Below is a small trained network, with its code and all its weights. Each question gives an input and a class and asks what happens when units are switched off, that is, made to give their printed mean instead of their output.

import numpy as np


def w(rows, s, z=0):
    codes = np.array(rows[::2]) - 128.0
    scale = np.full(codes.shape[1], s)
    scale[-1] = z or s
    return codes * scale


def norm(h):
    return h / np.sqrt((h * h).mean(-1, keepdims=True) + 1e-5)


def f(y):
    return y / 2 * (1 + np.tanh(0.7978845608 * (y + 0.044715 * y**3)))


def log_softmax(a):
    a = a - a.max(-1, keepdims=True)
    return a - np.log(np.exp(a).sum(-1, keepdims=True))


def net(x, mask):
    res = np.array(x, float).reshape(1, 8) / 4 @ E
    u = 0
    for l in range(2):
        y = f(norm(res) @ A[l][:, :-1].T + A[l][:, -1])
        res = res + np.where(mask[u : u + 9], y, B[l][:, -1]) @ B[l][:, :-1]
        u += 9
    return log_softmax(norm(res)[-1] @ U[:, :-1].T + U[:, -1])


A, B = {}, {}
E = w([
[159,80,80,111,126],'x0',
[89,203,175,166,161],'x1',
[79,218,134,67,130],'x2',
[161,201,94,254,217],'x3',
[97,32,63,202,171],'x4',
[58,65,145,190,160],'x5',
[214,94,80,230,112],'x6',
[131,88,20,34,167],'x7',
],0.0088)
A[0] = w([
[39,115,191,194,222,47],'0.n0',
[42,144,126,197,123,20],'0.n1',
[175,133,40,160,197,33],'0.n2',
[145,184,149,245,128,29],'0.n3',
[173,39,132,143,94,52],'0.n4',
[122,107,135,81,132,2],'0.n5',
[137,159,6,165,179,93],'0.n6',
[158,244,177,167,64,45],'0.n7',
[164,218,210,161,96,28],'0.n8',
],0.011,0.0066)
B[0] = w([
[17,93,175,187,218,220],'0.n0',
[103,107,181,137,180,144],'0.n1',
[190,145,56,130,205,213],'0.n2',
[97,133,160,44,114,223],'0.n3',
[101,87,153,187,52,194],'0.n4',
[106,158,123,131,110,105],'0.n5',
[194,116,77,146,194,252],'0.n6',
[200,254,214,177,124,230],'0.n7',
[201,224,160,175,32,211],'0.n8',
],0.011,0.0038)
A[1] = w([
[125,52,93,148,109,7],'1.n0',
[151,119,79,195,147,59],'1.n1',
[125,67,115,176,44,55],'1.n2',
[86,142,154,2,123,117],'1.n3',
[120,77,98,173,69,3],'1.n4',
[92,183,118,46,144,110],'1.n5',
[32,127,114,212,138,71],'1.n6',
[129,143,130,51,118,211],'1.n7',
[135,37,135,146,134,52],'1.n8',
],0.013,0.006)
B[1] = w([
[244,123,196,209,17,159],'1.n0',
[146,145,103,28,154,185],'1.n1',
[211,28,208,143,85,176],'1.n2',
[105,160,36,26,100,254],'1.n3',
[211,78,177,116,27,146],'1.n4',
[121,46,118,58,56,207],'1.n5',
[79,53,214,101,194,181],'1.n6',
[56,181,105,113,111,242],'1.n7',
[127,133,167,179,60,172],'1.n8',
],0.011,0.0055)
U = w([
[67,77,205,208,253,2],'0',
[214,249,212,179,94,130],'1',
[220,23,172,180,42,107],'2',
[239,124,28,165,236,84],'3',
[119,142,85,42,61,125],'4',
],0.017,0.003)

Each question gives the input, the list of numbers given to net, and the class t.
The units are the neurons (one row each of A and B). Each row of codes is followed by its name. A weight is (code - 128) times the scale printed after its matrix; where a second scale follows, it is the last column's (A, B and U).
mask holds one flag per neuron, layer by layer. A switched-off neuron (its flag False) gives its mean, the last column of its row in B, instead of its output. The means were averaged over made-up inputs and are rounded, as every weight is.
A unit's drop is (log p(t) with every unit on - log p(t) with that unit switched off) / (log p(t) with every unit on - log p(t) with every unit switched off).
most important unit: the unit with the biggest drop
top k neurons: the k neurons with the biggest drops, biggest first
k most important neurons of layer l: the k neurons of layer l with the biggest drops, biggest first
drop of u: that unit's drop, to one decimal
input [-5,-2,-8,-2,-3,0,-1,5], class 2: most important unit => 0.n4
input [-8,-7,-4,-1,7,-5,1,6], class 2: 2 most important neurons of layer 0 => (0.n4, 0.n7)
input [-2,7,1,5,-4,7,2,-6], class 0: top 3 neurons => (0.n0, 1.n6, 0.n1)
input [-4,1,5,3,0,-5,5,3], class 3: top 2 neurons => (0.n6, 0.n2)
input [-5,7,-2,3,-1,1,-7,-3], class 0: top 2 neurons => (0.n0, 1.n6)
input [-8,4,4,5,-2,3,-7,2], class 0: top 2 neurons => (0.n0, 1.n6)
input [8,-6,4,2,3,4,-4,5], class 3: top 3 neurons => (0.n6, 0.n3, 1.n3)
input [3,-2,-1,4,5,4,2,-4], class 0: top 2 neurons => (0.n0, 1.n6)
input [-1,8,-6,-6,6,-5,-1,-5], class 0: drop of 0.n0 => 0.3
input [6,8,-1,7,0,3,3,-2], class 0: drop of 0.n0 => 0.6
input [-4,4,-7,5,5,2,8,-7], class 0: drop of 1.n8 => 0.0
